Here is a tiny trained network, its code and every weight. The questions are about switching its units off for an input and a target symbol, where a switched-off unit gives its printed mean instead of its output.

import numpy as np


def w(rows, s, z=0):
    codes = np.array(rows[::2]) - 128.0
    scale = np.full(codes.shape[1], s)
    scale[-1] = z or s
    return codes * scale


def norm(h):
    return h / np.sqrt((h * h).mean(-1, keepdims=True) + 1e-5)


def f(y):
    return np.maximum(y, 0)


def softmax(a):
    e = np.exp(a - a.max(-1, keepdims=True))
    return e / e.sum(-1, keepdims=True)


def log_softmax(a):
    a = a - a.max(-1, keepdims=True)
    return a - np.log(np.exp(a).sum(-1, keepdims=True))


def net(x, mask):
    ids = ['ΛΣαβγεζηθτ'.index(c) for c in x.split()]
    T = len(ids)
    res = E[ids] + P[:T]
    r = norm(res)
    for j in range(3):
        rows = slice(2 * j, 2 * j + 2)
        q, k, v = (r @ M[0][rows].T for M in (Q, K, V))
        z = softmax(np.where(np.tri(T) > 0, q @ k.T / 2**0.5, -1e9)) @ v
        o = O[0][rows]
        res = res + np.where(mask[j], z, o[:, -1]) @ o[:, :-1]
    y = f(norm(res) @ A[0][:, :-1].T + A[0][:, -1])
    res = res + np.where(mask[3:15], y, B[0][:, -1]) @ B[0][:, :-1]
    return log_softmax(norm(res)[-1] @ U[:, :-1].T + U[:, -1])


Q, K, V, O, A, B = {}, {}, {}, {}, {}, {}
E = w([
[112,166,111,154,184],'Λ',
[140,117,90,188,149],'Σ',
[156,180,119,117,116],'α',
[70,109,143,136,119],'β',
[147,124,120,143,181],'γ',
[136,10,137,138,212],'ε',
[65,133,145,119,179],'ζ',
[85,44,162,101,155],'η',
[77,121,115,185,143],'θ',
[114,90,141,119,154],'τ',
],0.011)
P = w([
[110,56,243,203,150],'0',
[50,23,70,84,182],'1',
[82,1,109,77,173],'2',
[85,26,71,81,180],'3',
[82,23,63,87,173],'4',
[79,27,48,90,165],'5',
[80,25,31,96,161],'6',
],0.0034)
Q[0] = w([
[168,181,139,141,33],'h0',
[87,92,113,171,190],'h0',
[66,92,130,115,209],'h1',
[185,152,144,129,2],'h1',
[126,177,60,117,160],'h2',
[151,114,159,81,131],'h2',
],0.0072)
K[0] = w([
[143,63,59,98,148],'h0',
[160,168,203,147,78],'h0',
[179,156,12,39,76],'h1',
[78,45,243,209,211],'h1',
[206,215,238,253,99],'h2',
[130,87,164,114,132],'h2',
],0.0067)
V[0] = w([
[26,21,108,195,230],'h0',
[166,78,21,48,95],'h0',
[181,167,124,74,57],'h1',
[110,109,24,15,79],'h1',
[87,192,134,3,49],'h2',
[226,181,101,163,179],'h2',
],0.0036)
O[0] = w([
[218,144,228,121,141,255],'h0',
[53,127,191,230,142,61],'h0',
[237,115,173,86,152,103],'h1',
[167,195,253,154,97,196],'h1',
[129,69,84,168,187,33],'h2',
[166,105,162,180,59,113],'h2',
],0.0043,0.0025)
A[0] = w([
[34,63,161,81,160,158],'n0',
[184,111,45,220,153,47],'n1',
[176,125,135,181,18,165],'n2',
[254,104,189,104,133,10],'n3',
[163,209,143,85,110,174],'n4',
[62,174,84,129,104,5],'n5',
[158,172,125,119,196,147],'n6',
[200,145,122,198,177,104],'n7',
[117,56,105,171,59,87],'n8',
[185,107,169,45,182,119],'n9',
[41,164,51,253,139,88],'n10',
[137,81,222,105,126,110],'n11',
],0.0051,0.0022)
B[0] = w([
[137,147,121,160,49,252],'n0',
[31,125,40,81,179,157],'n1',
[79,71,61,110,90,149],'n2',
[201,188,119,133,64,165],'n3',
[119,56,170,152,132,197],'n4',
[249,157,116,97,71,159],'n5',
[132,105,99,188,114,190],'n6',
[127,143,69,77,121,160],'n7',
[3,87,95,101,178,142],'n8',
[161,216,139,171,183,217],'n9',
[195,129,206,178,127,196],'n10',
[178,203,83,58,89,200],'n11',
],0.0048,0.004)
U = w([
[139,179,95,176,213,2],'Λ',
[70,53,15,118,139,250],'Σ',
[217,104,82,133,10,96],'α',
[74,139,173,86,15,72],'β',
[188,169,116,128,175,78],'γ',
[177,37,176,135,188,114],'ε',
[51,202,164,98,171,173],'ζ',
[131,78,193,26,91,56],'η',
[113,110,204,226,92,236],'θ',
[198,176,157,67,122,120],'τ',
],0.011,0.003)

Each question gives the input, a string of symbols that net reads in full, and the target symbol t.
The units are the heads (2 rows each of Q, K, V and O) and the neurons (one row each of A and B). Each row of codes is followed by its name. A weight is (code - 128) times the scale printed after its matrix; where a second scale follows, it is the last column's (O, A, B and U).
mask holds one flag per unit, heads first, then neurons. A switched-off unit (its flag False) gives its mean, the last column of its rows in O or B, instead of its output. The means were averaged over made-up inputs and are rounded, as every weight is.
A unit's drop is (log p(t) with every unit on - log p(t) with that unit switched off) / (log p(t) with every unit on - log p(t) with every unit switched off).
The circuit of an input: a set's keep is (log p(t) with only the set's units on - log p(t) with every unit switched off) / (log p(t) with every unit on - log p(t) with every unit switched off). Starting from the 12 units with the biggest drops (on a tie, the unit counted first), units are removed one at a time, each time the one whose removal leaves the highest keep (on an exact tie, the one counted first), for as long as the keep stays at least 0.8.
units of the circuit, in order: the units of the circuit, biggest drop first
k most important neurons: the k neurons with the biggest drops, biggest first
heads that matter: for each layer, one digit per head in row order, 1 if its drop is at least 0.15 and else 0, layers parted by /
drop when u is switched off: that unit's drop, to one decimal
input α τ τ, target Σ: units of the circuit, in order => h0
input θ α Λ, target τ: units of the circuit, in order => h1, h0
input Λ α ζ γ ζ, target τ: units of the circuit, in order => h1, h0
input α ζ α, target α: 2 most important neurons => n2, n3
input α α β α Λ, target Σ: heads that matter => 101
input θ α θ, target τ: heads that matter => 110
input α α ζ η τ α, target Σ: 2 most important neurons => n2, n0
input α θ Σ, target Σ: heads that matter => 000
input α ε θ, target Σ: heads that matter => 110
input θ α ε η, target τ: heads that matter => 010
input Σ τ β α, target β: heads that matter => 111
input α ε Σ η β ζ τ, target Σ: heads that matter => 000
input ε β α, target θ: 3 most important neurons => n4, n11, n6
input ζ θ α, target γ: 2 most important neurons => n0, n1
input α α Σ, target Σ: heads that matter => 100
input Σ ε θ β τ Λ θ, target θ: units of the circuit, in order => n10
input β ε τ, target τ: drop when h0 is switched off => 1.1
input θ α β, target τ: drop when n5 is switched off => 0.0
input θ θ τ θ α θ, target τ: drop when n11 is switched off => 0.1
input α ε α, target α: drop when n3 is switched off => 0.9
input β ζ α, target Λ: most important neuron => n11
